Below is a small trained network, with its code and all its weights. Each question gives an input and a target symbol and asks what happens when units are switched off, that is, made to give their printed mean instead of their output.

import numpy as np


def w(rows, s, z=0):
    codes = np.array(rows[::2]) - 128.0
    scale = np.full(codes.shape[1], s)
    scale[-1] = z or s
    return codes * scale


def f(y):
    return y / 2 * (1 + np.tanh(0.7978845608 * (y + 0.044715 * y**3)))


def softmax(a):
    e = np.exp(a - a.max(-1, keepdims=True))
    return e / e.sum(-1, keepdims=True)


def log_softmax(a):
    a = a - a.max(-1, keepdims=True)
    return a - np.log(np.exp(a).sum(-1, keepdims=True))


def net(x, mask):
    ids = ['αδηθλμπτψ'.index(c) for c in x.split()]
    T = len(ids)
    res = E[ids] + P[:T]
    r = res
    for j in range(3):
        rows = slice(2 * j, 2 * j + 2)
        q, k, v = (r @ M[0][rows].T for M in (Q, K, V))
        z = softmax(np.where(np.tri(T) > 0, q @ k.T / 2**0.5, -1e9)) @ v
        o = O[0][rows]
        res = res + np.where(mask[j], z, o[:, -1]) @ o[:, :-1]
    y = f(res @ A[0][:, :-1].T + A[0][:, -1])
    res = res + np.where(mask[3:19], y, B[0][:, -1]) @ B[0][:, :-1]
    return log_softmax(res[-1] @ U[:, :-1].T + U[:, -1])


Q, K, V, O, A, B = {}, {}, {}, {}, {}, {}
E = w([
[197,49,129,101,35,140,147,100,58],'α',
[230,140,65,131,47,190,86,228,141],'δ',
[120,86,219,191,108,98,96,198,108],'η',
[148,127,194,167,116,141,181,73,89],'θ',
[188,134,123,201,155,247,145,158,47],'λ',
[153,181,142,110,46,133,190,144,181],'μ',
[61,232,78,203,18,195,171,102,84],'π',
[79,134,80,31,188,91,130,177,85],'τ',
[49,43,53,188,145,184,122,87,174],'ψ',
],0.013)
P = w([
[138,152,187,122,100,147,15,92,130],'0',
[125,150,183,118,98,158,50,104,119],'1',
[128,148,173,115,109,168,69,119,128],'2',
[118,140,157,123,104,155,93,125,121],'3',
[111,135,145,133,108,153,115,136,120],'4',
[115,130,133,137,113,145,134,142,117],'5',
[114,120,122,141,123,141,159,145,117],'6',
[118,113,107,151,127,130,178,147,112],'7',
[116,112,99,157,132,119,196,160,118],'8',
[115,107,84,166,140,115,219,167,123],'9',
[117,102,66,177,144,100,230,166,117],'10',
[116,97,55,179,149,95,252,174,116],'11',
],0.012)
Q[0] = w([
[56,77,118,124,190,94,71,137,161],'head 0',
[158,124,111,99,185,129,100,56,178],'head 0',
[138,107,93,117,136,68,172,129,121],'head 1',
[171,138,161,183,45,139,149,181,91],'head 1',
[125,117,116,134,149,59,76,73,247],'head 2',
[73,133,129,153,49,117,138,176,105],'head 2',
],0.015)
K[0] = w([
[108,48,139,249,65,156,157,109,196],'head 0',
[173,121,181,139,121,178,26,91,124],'head 0',
[98,103,110,135,131,167,166,194,91],'head 1',
[65,148,105,32,203,98,114,128,100],'head 1',
[146,101,213,117,91,130,12,115,72],'head 2',
[112,113,100,127,214,138,194,132,108],'head 2',
],0.012)
V[0] = w([
[145,96,189,146,155,95,116,160,64],'head 0',
[79,118,98,60,184,86,79,121,139],'head 0',
[116,124,87,83,186,87,193,176,92],'head 1',
[128,60,116,162,115,121,214,162,163],'head 1',
[124,253,141,160,145,150,179,175,59],'head 2',
[117,229,120,50,104,96,96,121,121],'head 2',
],0.0074)
O[0] = w([
[132,125,143,158,173,142,141,69,2,201],'head 0',
[97,99,111,197,188,83,43,113,145,30],'head 0',
[172,199,194,60,152,154,90,53,163,9],'head 1',
[105,125,139,126,57,187,57,140,24,35],'head 1',
[167,171,103,159,138,30,59,125,68,244],'head 2',
[177,206,101,81,140,140,184,115,13,4],'head 2',
],0.0071,0.0033)
A[0] = w([
[118,176,94,59,147,30,171,133,173,95],'neuron 0',
[114,183,26,76,104,166,190,81,104,117],'neuron 1',
[109,93,186,144,143,110,243,22,76,104],'neuron 2',
[145,100,124,75,115,139,119,216,78,105],'neuron 3',
[163,182,244,76,111,217,20,70,155,114],'neuron 4',
[142,134,191,88,181,88,227,87,158,89],'neuron 5',
[201,152,89,64,79,154,135,185,173,2],'neuron 6',
[105,110,179,2,207,75,97,135,219,113],'neuron 7',
[168,62,131,68,52,133,145,139,79,44],'neuron 8',
[156,185,75,131,190,59,32,126,86,34],'neuron 9',
[182,182,198,20,60,74,167,175,207,62],'neuron 10',
[169,149,177,117,107,125,2,56,179,119],'neuron 11',
[101,96,162,144,61,219,143,201,124,26],'neuron 12',
[201,96,31,129,136,188,162,125,55,83],'neuron 13',
[121,122,152,130,108,136,96,150,139,109],'neuron 14',
[151,226,208,108,122,168,53,66,90,89],'neuron 15',
],0.0089,0.0059)
B[0] = w([
[150,130,142,112,141,185,133,53,66,139],'neuron 0',
[84,143,217,115,91,151,30,161,96,167],'neuron 1',
[142,149,111,57,80,130,142,227,212,181],'neuron 2',
[96,100,117,121,196,117,85,84,162,203],'neuron 3',
[16,97,84,58,123,204,78,75,128,138],'neuron 4',
[181,184,29,117,182,147,105,139,127,129],'neuron 5',
[81,163,63,77,132,65,107,201,192,142],'neuron 6',
[90,84,111,200,91,193,94,130,161,125],'neuron 7',
[136,69,166,139,79,109,39,99,148,172],'neuron 8',
[115,128,159,81,63,69,194,104,106,150],'neuron 9',
[95,111,79,165,167,46,185,1,118,144],'neuron 10',
[73,91,186,128,205,100,120,127,83,142],'neuron 11',
[171,194,120,138,165,69,102,101,78,254],'neuron 12',
[160,138,86,123,132,155,122,45,142,223],'neuron 13',
[133,136,98,131,146,109,149,118,115,140],'neuron 14',
[132,121,90,16,145,148,132,129,90,148],'neuron 15',
],0.0084,0.0056)
U = w([
[151,70,146,103,56,135,109,73,131,49],'α',
[148,176,74,103,157,112,63,169,165,46],'δ',
[129,109,216,174,199,35,91,185,100,155],'η',
[175,151,125,59,106,182,233,204,149,230],'θ',
[214,176,105,181,174,182,176,64,95,133],'λ',
[103,162,114,119,99,41,206,40,101,5],'μ',
[78,204,126,154,64,170,114,122,115,16],'π',
[70,126,120,32,189,144,117,103,64,238],'τ',
[2,81,88,155,134,230,131,115,197,237],'ψ',
],0.0069,0.003)

Each question gives the input, a string of symbols that net reads in full, and the target symbol t.
The units are the heads (2 rows each of Q, K, V and O) and the neurons (one row each of A and B). Each row of codes is followed by its name. A weight is (code - 128) times the scale printed after its matrix; where a second scale follows, it is the last column's (O, A, B and U).
mask holds one flag per unit, heads first, then neurons. A switched-off unit (its flag False) gives its mean, the last column of its rows in O or B, instead of its output. The means were averaged over made-up inputs and are rounded, as every weight is.
A unit's drop is (log p(t) with every unit on - log p(t) with that unit switched off) / (log p(t) with every unit on - log p(t) with every unit switched off).
The circuit of an input: a set's keep is (log p(t) with only the set's units on - log p(t) with every unit switched off) / (log p(t) with every unit on - log p(t) with every unit switched off). Starting from the 12 units with the biggest drops (on a tie, the unit counted first), units are removed one at a time, each time the one whose removal leaves the highest keep (on an exact tie, the one counted first), for as long as the keep stays at least 0.8.
circuit, biggest first: the units of the circuit, biggest drop first
top k neurons: the k neurons with the biggest drops, biggest first
which heads matter: for each layer, one digit per head in row order, 1 if its drop is at least 0.15 and else 0, layers parted by /
input π δ α λ τ λ π η, target μ: circuit, biggest first -> [head 1; neuron 10; head 0]
input η η τ λ λ α α ψ λ θ, target ψ: which heads matter -> 101
input η η τ λ δ α λ α, target η: which heads matter -> 111
input λ η η η δ η η ψ π, target π: which heads matter -> 110
input μ η τ π α η λ, target η: circuit, biggest first -> [head 0; head 2]
input λ θ η π θ η α, target α: which heads matter -> 000
input α η η α λ λ η ψ μ λ τ δ, target τ: circuit, biggest first -> [head 1; neuron 4; neuron 15]
input η η η ψ δ τ η ψ μ, target ψ: which heads matter -> 111
input α η τ α λ α, target η: circuit, biggest first -> [head 0; neuron 11; head 1]
input η η λ η ψ τ δ η π η λ δ, target η: circuit, biggest first -> [head 2; head 0; head 1; neuron 11]
input μ λ α τ η η, target τ: circuit, biggest first -> [head 1; head 2; neuron 4]
input η τ λ ψ λ η η ψ λ α, target ψ: circuit, biggest first -> [head 2; head 0]
input θ α λ τ π α α α λ, target η: circuit, biggest first -> [head 2; head 0]
input τ λ λ η η θ λ θ μ η, target λ: which heads matter -> 110
input η λ η μ η δ, target δ: circuit, biggest first -> [neuron 6; head 0; neuron 3]
input η η η δ λ μ λ η θ τ η θ, target τ: which heads matter -> 110
input η λ λ η δ τ θ λ δ, target η: circuit, biggest first -> [head 0; neuron 11; head 1]
input λ π τ θ δ, target τ: which heads matter -> 011
input η τ μ λ λ η ψ μ, target ψ: top 2 neurons -> [neuron 7; neuron 12]
input η λ λ ψ δ α ψ η η δ, target δ: circuit, biggest first -> [neuron 6; neuron 12; head 0; neuron 3]
input λ η η η θ, target θ: circuit, biggest first -> [neuron 2; head 0]
input λ ψ ψ α τ, target ψ: which heads matter -> 100
input ψ η η μ δ η ψ τ, target ψ: which heads matter -> 101
